Below is a small trained network, with its code and all its weights. Each question gives an input and a class and asks what happens when units are switched off, that is, made to give their printed mean instead of their output.

import numpy as np


def w(rows, s, z=0):
    codes = np.array(rows[::2]) - 128.0
    scale = np.full(codes.shape[1], s)
    scale[-1] = z or s
    return codes * scale


def norm(h):
    return h / np.sqrt((h * h).mean(-1, keepdims=True) + 1e-5)


def f(y):
    return np.maximum(y, 0)


def log_softmax(a):
    a = a - a.max(-1, keepdims=True)
    return a - np.log(np.exp(a).sum(-1, keepdims=True))


def net(x, mask):
    res = np.array(x, float).reshape(1, 5) / 4 @ E
    u = 0
    for l in range(2):
        y = f(norm(res) @ A[l][:, :-1].T + A[l][:, -1])
        res = res + np.where(mask[u : u + 16], y, B[l][:, -1]) @ B[l][:, :-1]
        u += 16
    return log_softmax(norm(res)[-1] @ U[:, :-1].T + U[:, -1])


A, B = {}, {}
E = w([
[127,133,128,126],'x0',
[171,200,217,125],'x1',
[2,145,175,125],'x2',
[155,60,148,3],'x3',
[129,131,128,127],'x4',
],0.0047)
A[0] = w([
[172,128,95,164,120],'L0N0',
[58,123,177,142,191],'L0N1',
[172,161,106,98,143],'L0N2',
[183,56,151,136,101],'L0N3',
[131,128,67,166,1],'L0N4',
[79,132,150,122,172],'L0N5',
[164,149,156,156,187],'L0N6',
[113,149,60,38,133],'L0N7',
[182,74,250,56,97],'L0N8',
[92,78,69,110,90],'L0N9',
[133,170,132,166,139],'L0N10',
[129,163,151,100,36],'L0N11',
[94,109,19,158,233],'L0N12',
[173,128,154,130,57],'L0N13',
[115,116,94,72,135],'L0N14',
[82,119,154,113,121],'L0N15',
],0.013,0.0041)
B[0] = w([
[138,61,163,116,177],'L0N0',
[75,114,144,48,217],'L0N1',
[150,91,118,116,173],'L0N2',
[141,139,86,77,174],'L0N3',
[205,195,137,217,154],'L0N4',
[47,135,157,61,187],'L0N5',
[148,99,165,133,192],'L0N6',
[127,106,163,159,187],'L0N7',
[114,226,47,155,254],'L0N8',
[115,65,187,189,184],'L0N9',
[187,63,198,84,184],'L0N10',
[102,119,105,114,143],'L0N11',
[146,247,71,56,235],'L0N12',
[168,105,210,220,151],'L0N13',
[139,2,116,148,179],'L0N14',
[126,59,145,196,174],'L0N15',
],0.0057,0.0077)
A[1] = w([
[117,96,90,109,120],'L1N0',
[169,94,224,221,84],'L1N1',
[219,163,143,216,136],'L1N2',
[187,46,76,206,77],'L1N3',
[149,85,103,113,3],'L1N4',
[206,169,33,91,153],'L1N5',
[129,189,2,191,87],'L1N6',
[149,144,83,117,160],'L1N7',
[44,114,217,135,116],'L1N8',
[53,115,178,121,128],'L1N9',
[164,110,172,141,111],'L1N10',
[51,199,126,86,118],'L1N11',
[110,127,163,199,67],'L1N12',
[145,88,74,106,10],'L1N13',
[96,26,136,162,102],'L1N14',
[56,214,96,126,67],'L1N15',
],0.01,0.0039)
B[1] = w([
[70,70,79,65,161],'L1N0',
[38,50,28,61,184],'L1N1',
[93,71,178,150,219],'L1N2',
[14,188,91,75,186],'L1N3',
[96,132,83,38,140],'L1N4',
[121,226,180,184,255],'L1N5',
[175,73,187,159,201],'L1N6',
[123,206,149,120,182],'L1N7',
[224,237,113,213,219],'L1N8',
[226,198,139,172,208],'L1N9',
[144,44,101,154,161],'L1N10',
[148,55,46,110,224],'L1N11',
[80,184,101,98,135],'L1N12',
[66,130,138,53,151],'L1N13',
[168,1,150,171,169],'L1N14',
[65,14,65,25,195],'L1N15',
],0.0058,0.0067)
U = w([
[199,202,187,173,247],'0',
[84,148,33,30,1],'1',
[139,2,183,165,116],'2',
],0.015,0.0027)

Each question gives the input, the list of numbers given to net, and the class t.
The units are the neurons (one row each of A and B). Each row of codes is followed by its name. A weight is (code - 128) times the scale printed after its matrix; where a second scale follows, it is the last column's (A, B and U).
mask holds one flag per neuron, layer by layer. A switched-off neuron (its flag False) gives its mean, the last column of its row in B, instead of its output. The means were averaged over made-up inputs and are rounded, as every weight is.
A unit's drop is (log p(t) with every unit on - log p(t) with that unit switched off) / (log p(t) with every unit on - log p(t) with every unit switched off).
The circuit of an input: a set's keep is (log p(t) with only the set's units on - log p(t) with every unit switched off) / (log p(t) with every unit on - log p(t) with every unit switched off). Starting from the 12 units with the biggest drops (on a tie, the unit counted first), units are removed one at a time, each time the one whose removal leaves the highest keep (on an exact tie, the one counted first), for as long as the keep stays at least 0.8.
units of the circuit, in order: the units of the circuit, biggest drop first
most important unit: the unit with the biggest drop
top k neurons in layer l: the k neurons of layer l with the biggest drops, biggest first
drop when u is switched off: that unit's drop, to one decimal
input [-7,8,3,4,3], class 1: most important unit : L0N8
input [-3,8,5,4,-8], class 1: units of the circuit, in order : (L0N8; L1N15)
input [-6,6,-2,0,-1], class 2: top 2 neurons in layer 1 : (L1N2; L1N1)
input [-6,1,0,3,0], class 0: top 3 neurons in layer 0 : (L0N8; L0N1; L0N5)
input [-5,-8,4,3,8], class 2: top 2 neurons in layer 0 : (L0N9; L0N8)
input [-4,2,-4,0,-7], class 2: top 4 neurons in layer 0 : (L0N13; L0N12; L0N6; L0N0)
input [0,1,-4,2,-8], class 0: top 3 neurons in layer 1 : (L1N5; L1N15; L1N1)
input [0,-3,0,-5,-3], class 0: top 2 neurons in layer 0 : (L0N12; L0N4)
input [7,-2,6,1,-4], class 2: top 3 neurons in layer 0 : (L0N15; L0N8; L0N1)
input [-3,-2,0,-3,-6], class 0: top 2 neurons in layer 1 : (L1N5; L1N1)
input [8,-4,-5,0,0], class 0: top 3 neurons in layer 0 : (L0N12; L0N4; L0N1)
input [5,-7,7,4,5], class 2: top 2 neurons in layer 0 : (L0N9; L0N8)
input [2,4,-7,-7,3], class 2: drop when L0N5 is switched off : 0.0
input [7,-6,3,5,-3], class 2: drop when L0N9 is switched off : 0.1
input [8,7,6,3,8], class 1: drop when L0N8 is switched off : 0.8
input [5,-7,-8,-4,-3], class 0: top neuron in layer 0 : (L0N12)
